Here is a tiny trained network, its code and every weight. The questions are about switching its units off for an input and a class, where a switched-off unit gives its printed mean instead of its output.

import numpy as np


def w(rows, s, z=0):
    codes = np.array(rows[::2]) - 128.0
    scale = np.full(codes.shape[1], s)
    scale[-1] = z or s
    return codes * scale


def f(y):
    return np.maximum(y, 0)


def log_softmax(a):
    a = a - a.max(-1, keepdims=True)
    return a - np.log(np.exp(a).sum(-1, keepdims=True))


def net(x, mask):
    res = np.array(x, float).reshape(1, 7) / 4 @ E
    y = f(res @ A[0][:, :-1].T + A[0][:, -1])
    res = res + np.where(mask, y, B[0][:, -1]) @ B[0][:, :-1]
    return log_softmax(res[-1] @ U[:, :-1].T + U[:, -1])


A, B = {}, {}
E = w([
[16,71,45,223,173,189,38,181,72,57,183],'x0',
[111,118,160,168,147,118,110,134,168,133,104],'x1',
[187,149,123,80,252,62,152,217,105,194,196],'x2',
[146,136,118,121,115,135,99,143,79,148,87],'x3',
[141,127,136,163,139,124,121,109,83,125,120],'x4',
[187,5,28,156,139,142,109,65,174,232,116],'x5',
[120,100,162,165,145,117,141,108,118,122,134],'x6',
],0.012)
A[0] = w([
[218,172,133,114,103,83,203,138,133,176,164,226],'neuron 1',
[171,145,103,136,255,69,149,191,114,159,173,153],'neuron 2',
[184,88,51,193,110,144,121,95,170,219,156,157],'neuron 3',
[92,157,133,196,81,171,107,106,118,56,109,188],'neuron 4',
[112,146,176,122,6,215,157,56,140,106,83,249],'neuron 5',
[146,215,227,93,143,98,111,186,100,70,154,253],'neuron 6',
[149,33,51,162,84,176,103,75,174,98,85,150],'neuron 7',
[15,51,76,147,169,210,40,216,86,92,198,149],'neuron 8',
[72,131,126,88,124,98,122,161,108,71,136,133],'neuron 9',
[186,155,133,169,103,123,158,78,108,206,113,169],'neuron 10',
],0.0096,0.0063)
B[0] = w([
[110,98,173,112,130,103,142,157,160,142,110,202],'neuron 1',
[175,92,175,62,224,181,98,210,117,122,150,205],'neuron 2',
[195,49,110,67,101,139,116,95,101,157,142,195],'neuron 3',
[78,180,109,165,107,95,149,106,148,124,172,186],'neuron 4',
[98,156,120,164,107,100,97,56,163,38,107,207],'neuron 5',
[127,126,172,192,114,61,155,161,68,70,103,216],'neuron 6',
[109,75,63,94,82,76,162,103,150,175,177,201],'neuron 7',
[94,149,120,172,171,198,106,102,10,153,194,251],'neuron 8',
[104,153,149,155,95,135,115,143,129,129,155,163],'neuron 9',
[131,73,130,68,164,102,124,105,188,104,60,176],'neuron 10',
],0.012,0.028)
U = w([
[129,173,156,143,77,73,121,103,152,41,90,251],'0',
[194,143,157,150,156,45,203,255,121,122,83,122],'1',
[190,98,58,104,95,87,146,69,229,131,91,124],'2',
[216,87,154,60,147,106,106,178,187,216,116,98],'3',
[76,229,99,203,91,156,125,113,91,105,157,169],'4',
[129,179,154,152,175,177,119,225,47,81,159,49],'5',
[107,77,11,158,82,124,120,91,89,176,173,25],'6',
[189,88,64,103,197,185,86,166,79,206,173,86],'7',
],0.0094,0.0031)

Each question gives the input, the list of numbers given to net, and the class t.
The units are the neurons (one row each of A and B). Each row of codes is followed by its name. A weight is (code - 128) times the scale printed after its matrix; where a second scale follows, it is the last column's (A, B and U).
mask holds one flag per neuron, in row order. A switched-off neuron (its flag False) gives its mean, the last column of its row in B, instead of its output. The means were averaged over made-up inputs and are rounded, as every weight is.
A unit's drop is (log p(t) with every unit on - log p(t) with that unit switched off) / (log p(t) with every unit on - log p(t) with every unit switched off).
The circuit of an input: a set's keep is (log p(t) with only the set's units on - log p(t) with every unit switched off) / (log p(t) with every unit on - log p(t) with every unit switched off). Starting from all 10 units, units are removed one at a time, each time the one whose removal leaves the highest keep (on an exact tie, the one counted first), for as long as the keep stays at least 0.8.
units of the circuit, in order: the units of the circuit, biggest drop first
k most important neurons: the k neurons with the biggest drops, biggest first
drop of u: that unit's drop, to one decimal
input [0,8,0,-7,7,-1,1], class 0: units of the circuit, in order : neuron 8
input [-3,-1,8,5,-4,1,7], class 3: units of the circuit, in order : neuron 2; neuron 8
input [-1,3,5,2,-6,-8,1], class 1: 2 most important neurons : neuron 8; neuron 6
input [-1,-7,-8,-4,7,-7,7], class 0: 2 most important neurons : neuron 8; neuron 5
input [0,-7,1,-5,1,-5,1], class 1: 3 most important neurons : neuron 8; neuron 5; neuron 6
input [7,1,1,8,2,1,-5], class 7: 3 most important neurons : neuron 5; neuron 6; neuron 8
input [-3,2,0,8,-5,5,1], class 2: 2 most important neurons : neuron 2; neuron 8
input [-5,-6,1,-6,-5,1,-6], class 3: 3 most important neurons : neuron 1; neuron 6; neuron 4
input [-6,-8,1,8,1,7,8], class 3: 2 most important neurons : neuron 1; neuron 5
input [6,2,-1,-6,2,-8,-8], class 4: 2 most important neurons : neuron 2; neuron 4
input [-3,-8,-1,5,-2,4,-6], class 2: 2 most important neurons : neuron 2; neuron 8
input [0,6,-2,-2,-4,-5,-5], class 0: drop of neuron 8 : 3.0
input [8,2,-5,3,-6,-8,5], class 4: drop of neuron 2 : 0.0
input [3,-1,-1,-2,-2,-3,2], class 4: units of the circuit, in order : neuron 2
input [-1,2,-5,1,2,8,4], class 2: drop of neuron 8 : 0.6
